Here is a tiny trained network, its code and every weight. The questions are about switching its units off for an input and a class, where a switched-off unit gives its printed mean instead of its output.

import numpy as np


def w(rows, s, z=0):
    codes = np.array(rows[::2]) - 128.0
    scale = np.full(codes.shape[1], s)
    scale[-1] = z or s
    return codes * scale


def norm(h):
    return h / np.sqrt((h * h).mean(-1, keepdims=True) + 1e-5)


def f(y):
    return y / 2 * (1 + np.tanh(0.7978845608 * (y + 0.044715 * y**3)))


def log_softmax(a):
    a = a - a.max(-1, keepdims=True)
    return a - np.log(np.exp(a).sum(-1, keepdims=True))


def net(x, mask):
    res = np.array(x, float).reshape(1, 7) / 4 @ E
    u = 0
    for l in range(3):
        y = f(norm(res) @ A[l][:, :-1].T + A[l][:, -1])
        res = res + np.where(mask[u : u + 9], y, B[l][:, -1]) @ B[l][:, :-1]
        u += 9
    return log_softmax(norm(res)[-1] @ U[:, :-1].T + U[:, -1])


A, B = {}, {}
E = w([
[134,124,115,138,127,138,134,140,141,136,123,132],'x0',
[131,125,123,128,124,126,131,126,126,127,130,126],'x1',
[124,140,120,121,136,137,127,133,121,129,128,121],'x2',
[85,68,75,1,157,115,149,77,156,188,174,207],'x3',
[58,107,101,128,134,108,111,111,142,111,40,111],'x4',
[126,125,121,141,124,131,130,132,135,142,130,125],'x5',
[90,207,196,67,93,65,223,190,173,116,92,133],'x6',
],0.0024)
A[0] = w([
[147,48,58,68,140,141,42,61,106,157,114,102,173],'L0N1',
[202,116,109,224,121,167,51,99,83,83,119,79,98],'L0N2',
[122,202,180,189,99,95,147,193,112,75,80,90,97],'L0N3',
[146,99,97,155,155,175,121,69,98,167,219,212,238],'L0N4',
[179,184,124,252,156,148,36,84,73,109,67,129,26],'L0N5',
[186,120,159,179,131,79,139,124,62,141,152,90,165],'L0N6',
[183,152,172,155,85,151,191,150,114,98,177,116,161],'L0N7',
[238,165,94,160,113,140,87,146,80,89,125,94,70],'L0N8',
[70,126,146,129,136,83,119,100,125,154,20,132,253],'L0N9',
],0.0026,0.00047)
B[0] = w([
[103,96,165,142,80,156,98,180,132,100,127,140,248],'L0N1',
[123,105,187,41,135,48,218,69,162,174,105,63,247],'L0N2',
[42,124,113,173,108,194,103,138,106,53,168,173,252],'L0N3',
[161,251,106,181,116,125,78,165,73,45,160,159,234],'L0N4',
[197,172,44,114,148,44,158,70,143,203,109,190,238],'L0N5',
[173,93,143,93,134,198,182,119,153,142,171,128,154],'L0N6',
[116,49,163,94,159,159,139,191,60,142,173,98,169],'L0N7',
[81,125,145,52,127,171,130,160,180,190,181,157,176],'L0N8',
[162,157,114,192,127,168,166,133,75,123,93,129,199],'L0N9',
],0.0029,0.002)
A[1] = w([
[141,97,164,130,107,149,87,126,65,96,79,245,142],'L1N1',
[89,166,137,92,170,118,193,61,175,112,146,159,162],'L1N2',
[71,27,54,137,95,144,34,116,87,138,86,144,67],'L1N3',
[97,106,76,110,200,37,132,5,154,158,47,91,130],'L1N4',
[82,97,27,133,176,84,107,51,199,174,86,111,168],'L1N5',
[147,170,133,50,94,97,180,171,144,180,69,192,168],'L1N6',
[189,141,149,43,202,97,155,107,156,216,225,125,150],'L1N7',
[142,192,183,199,122,146,141,177,128,112,187,168,76],'L1N8',
[95,191,108,116,115,94,141,197,49,84,113,209,254],'L1N9',
],0.0026,0.0011)
B[1] = w([
[92,96,78,164,174,178,109,188,114,149,170,79,167],'L1N1',
[183,118,153,215,141,151,109,138,81,126,143,123,180],'L1N2',
[30,67,206,106,164,117,156,189,184,83,154,79,190],'L1N3',
[134,140,193,54,39,253,202,137,166,159,113,112,242],'L1N4',
[108,130,213,93,115,154,168,122,23,114,119,106,229],'L1N5',
[208,199,135,151,124,136,177,70,93,168,176,30,203],'L1N6',
[135,168,88,236,185,5,96,119,232,79,51,110,231],'L1N7',
[110,54,138,101,134,144,68,86,98,78,126,146,171],'L1N8',
[175,55,96,181,122,80,79,91,142,192,110,95,254],'L1N9',
],0.0027,0.002)
A[2] = w([
[203,191,130,172,103,15,153,87,150,153,110,112,137],'L2N1',
[232,163,214,151,113,193,148,173,122,97,187,79,146],'L2N2',
[46,46,146,122,143,162,115,143,114,108,79,113,66],'L2N3',
[115,75,188,72,118,202,140,154,108,149,98,90,253],'L2N4',
[84,143,166,187,93,119,171,101,165,86,64,63,128],'L2N5',
[126,158,168,84,44,162,183,40,94,183,16,114,89],'L2N6',
[151,155,213,59,26,203,225,95,166,174,98,108,57],'L2N7',
[251,85,201,152,178,137,127,46,190,136,74,81,204],'L2N8',
[121,87,245,135,113,124,165,198,89,124,197,126,221],'L2N9',
],0.003,0.00065)
B[2] = w([
[88,143,210,144,231,158,204,207,211,147,148,23,218],'L2N1',
[37,78,104,46,128,139,151,127,134,115,109,138,185],'L2N2',
[116,171,181,99,179,122,221,207,174,60,102,118,176],'L2N3',
[115,99,170,75,92,125,151,114,90,207,162,40,195],'L2N4',
[130,166,91,146,161,130,121,79,157,107,139,255,216],'L2N5',
[215,140,104,147,45,135,32,107,70,124,109,177,252],'L2N6',
[173,94,42,83,74,143,40,74,46,170,126,126,251],'L2N7',
[114,224,115,80,104,40,192,187,126,177,149,77,195],'L2N8',
[105,29,146,90,163,175,110,123,131,140,98,79,185],'L2N9',
],0.0032,0.0031)
U = w([
[157,194,147,131,202,56,227,153,203,186,186,57,181],'0',
[17,23,187,70,144,206,162,167,109,83,132,101,156],'1',
[182,170,84,67,20,148,106,36,39,210,70,132,220],'2',
[85,200,119,232,109,146,148,110,127,43,49,234,31],'3',
[158,109,39,171,170,111,3,103,130,98,214,220,3],'4',
],0.0067,0.0011)

Each question gives the input, the list of numbers given to net, and the class t.
The units are the neurons (one row each of A and B). Each row of codes is followed by its name. A weight is (code - 128) times the scale printed after its matrix; where a second scale follows, it is the last column's (A, B and U).
mask holds one flag per neuron, layer by layer. A switched-off neuron (its flag False) gives its mean, the last column of its row in B, instead of its output. The means were averaged over made-up inputs and are rounded, as every weight is.
A unit's drop is (log p(t) with every unit on - log p(t) with that unit switched off) / (log p(t) with every unit on - log p(t) with every unit switched off).
The circuit of an input: a set's keep is (log p(t) with only the set's units on - log p(t) with every unit switched off) / (log p(t) with every unit on - log p(t) with every unit switched off). Starting from the 12 units with the biggest drops (on a tie, the unit counted first), units are removed one at a time, each time the one whose removal leaves the highest keep (on an exact tie, the one counted first), for as long as the keep stays at least 0.8.
units of the circuit, in order: the units of the circuit, biggest drop first
k most important neurons: the k neurons with the biggest drops, biggest first
k most important neurons of layer l: the k neurons of layer l with the biggest drops, biggest first
drop when u is switched off: that unit's drop, to one decimal
input [1,0,-2,-2,0,-2,-6], class 0: units of the circuit, in order -> (L0N2 L2N8)
input [5,1,-7,-7,0,-4,6], class 1: units of the circuit, in order -> (L1N7 L2N9 L2N2)
input [-1,6,-8,4,1,-3,-2], class 1: 4 most important neurons -> (L1N3 L0N5 L1N7 L2N6)
input [0,6,-6,-1,-1,3,8], class 1: units of the circuit, in order -> (L0N5 L0N3 L2N9)
input [-3,-5,-6,-8,1,2,-3], class 2: 2 most important neurons of layer 1 -> (L1N4 L1N9)
input [3,3,6,0,8,1,2], class 3: units of the circuit, in order -> (L2N5)
input [3,7,7,0,7,-1,5], class 3: units of the circuit, in order -> (L0N2 L2N5)
input [0,7,3,-8,0,-2,8], class 1: units of the circuit, in order -> (L1N7 L2N9 L2N2)
input [-2,1,2,3,-5,6,0], class 4: 2 most important neurons -> (L0N2 L0N4)
input [-6,-1,8,4,-1,2,-2], class 4: 2 most important neurons -> (L0N4 L1N4)
input [0,0,-5,8,-8,2,-1], class 4: 2 most important neurons -> (L0N2 L0N4)
input [1,-1,-8,0,2,4,-6], class 2: 4 most important neurons -> (L0N2 L0N5 L0N3 L1N4)
input [8,7,-8,-1,8,1,8], class 3: 3 most important neurons -> (L0N2 L0N3 L0N5)
input [6,-8,5,0,3,-2,8], class 3: 2 most important neurons of layer 1 -> (L1N4 L1N5)
input [7,8,2,6,-1,4,3], class 0: most important neuron of layer 1 -> (L1N7)
input [6,-1,-8,6,1,5,-6], class 1: 3 most important neurons -> (L1N3 L0N5 L2N6)
input [1,5,-8,7,-5,-4,-1], class 4: 3 most important neurons -> (L0N2 L0N4 L0N5)
input [8,-1,-2,-1,5,-8,8], class 3: 3 most important neurons of layer 0 -> (L0N2 L0N3 L0N5)
input [-2,-6,-2,5,-8,1,-1], class 4: 3 most important neurons of layer 0 -> (L0N2 L0N4 L0N5)
input [-2,-6,-1,-7,6,7,-2], class 2: 2 most important neurons -> (L0N2 L0N5)
input [1,-4,7,-4,6,4,7], class 3: most important neuron of layer 0 -> (L0N3)
input [3,-4,-8,-8,-1,-1,1], class 1: 2 most important neurons -> (L0N3 L1N7)
input [6,0,-5,-8,-1,-7,-7], class 0: 2 most important neurons -> (L0N2 L2N1)
input [-5,2,-1,-2,-3,3,-8], class 0: drop when L0N2 is switched off -> 0.9
input [7,-8,2,-7,-5,8,2], class 1: drop when L0N3 is switched off -> 0.6
input [-4,5,-6,-7,3,1,-5], class 2: drop when L1N4 is switched off -> 0.4
